Below is a small trained network, with its code and all its weights. Each question gives an input and a class and asks what happens when units are switched off, that is, made to give their printed mean instead of their output.

import numpy as np


def w(rows, s, z=0):
    codes = np.array(rows[::2]) - 128.0
    scale = np.full(codes.shape[1], s)
    scale[-1] = z or s
    return codes * scale


def f(y):
    return np.maximum(y, 0)


def log_softmax(a):
    a = a - a.max(-1, keepdims=True)
    return a - np.log(np.exp(a).sum(-1, keepdims=True))


def net(x, mask):
    res = np.array(x, float).reshape(1, 5) / 4 @ E
    y = f(res @ A[0][:, :-1].T + A[0][:, -1])
    res = res + np.where(mask, y, B[0][:, -1]) @ B[0][:, :-1]
    return log_softmax(res[-1] @ U[:, :-1].T + U[:, -1])


A, B = {}, {}
E = w([
[127,126,132],'x0',
[213,255,183],'x1',
[131,113,147],'x2',
[228,128,55],'x3',
[24,154,173],'x4',
],0.0083)
A[0] = w([
[7,136,136,105],'neuron 0',
[178,206,188,177],'neuron 1',
[202,106,48,108],'neuron 2',
[22,135,158,170],'neuron 3',
[61,61,58,108],'neuron 4',
[70,25,60,254],'neuron 5',
[177,166,180,210],'neuron 6',
[73,42,54,234],'neuron 7',
[93,178,150,124],'neuron 8',
[94,82,83,199],'neuron 9',
],0.012,0.0065)
B[0] = w([
[57,139,128,198],'neuron 0',
[184,196,143,205],'neuron 1',
[221,84,104,190],'neuron 2',
[64,152,113,210],'neuron 3',
[101,127,149,197],'neuron 4',
[110,57,95,248],'neuron 5',
[141,210,102,193],'neuron 6',
[115,5,112,235],'neuron 7',
[91,222,190,164],'neuron 8',
[104,49,118,192],'neuron 9',
],0.012,0.014)
U = w([
[128,83,110,239],'0',
[181,255,154,255],'1',
[204,73,86,26],'2',
[255,197,144,76],'3',
[61,127,128,42],'4',
[119,250,246,48],'5',
],0.0091,0.0071)

Each question gives the input, the list of numbers given to net, and the class t.
The units are the neurons (one row each of A and B). Each row of codes is followed by its name. A weight is (code - 128) times the scale printed after its matrix; where a second scale follows, it is the last column's (A, B and U).
mask holds one flag per neuron, in row order. A switched-off neuron (its flag False) gives its mean, the last column of its row in B, instead of its output. The means were averaged over made-up inputs and are rounded, as every weight is.
A unit's drop is (log p(t) with every unit on - log p(t) with that unit switched off) / (log p(t) with every unit on - log p(t) with every unit switched off).
The circuit of an input: a set's keep is (log p(t) with only the set's units on - log p(t) with every unit switched off) / (log p(t) with every unit on - log p(t) with every unit switched off). Starting from all 10 units, units are removed one at a time, each time the one whose removal leaves the highest keep (on an exact tie, the one counted first), for as long as the keep stays at least 0.8.
circuit, biggest first: the units of the circuit, biggest drop first
k most important neurons: the k neurons with the biggest drops, biggest first
drop when u is switched off: that unit's drop, to one decimal
input [-1,1,6,-7,-4], class 1: circuit, biggest first	[neuron 7; neuron 5]
input [3,1,-6,2,-8], class 3: circuit, biggest first	[neuron 7; neuron 5; neuron 2]
input [-4,4,-1,5,1], class 1: circuit, biggest first	[neuron 7]
input [5,-6,5,7,0], class 2: circuit, biggest first	[neuron 2; neuron 3]
input [-8,7,0,7,0], class 3: 2 most important neurons	[neuron 2; neuron 3]
input [3,4,2,-1,1], class 5: 2 most important neurons	[neuron 2; neuron 5]
input [-4,6,-6,-4,4], class 5: 2 most important neurons	[neuron 8; neuron 2]
input [-7,7,2,-1,7], class 5: 3 most important neurons	[neuron 8; neuron 2; neuron 5]
input [-2,7,4,2,-7], class 3: 4 most important neurons	[neuron 2; neuron 3; neuron 0; neuron 8]
input [4,7,-7,3,-8], class 3: drop when neuron 2 is switched off	0.5
input [-1,2,-8,7,-6], class 3: drop when neuron 7 is switched off	0.1
input [-6,5,1,-8,5], class 5: drop when neuron 1 is switched off	0.0
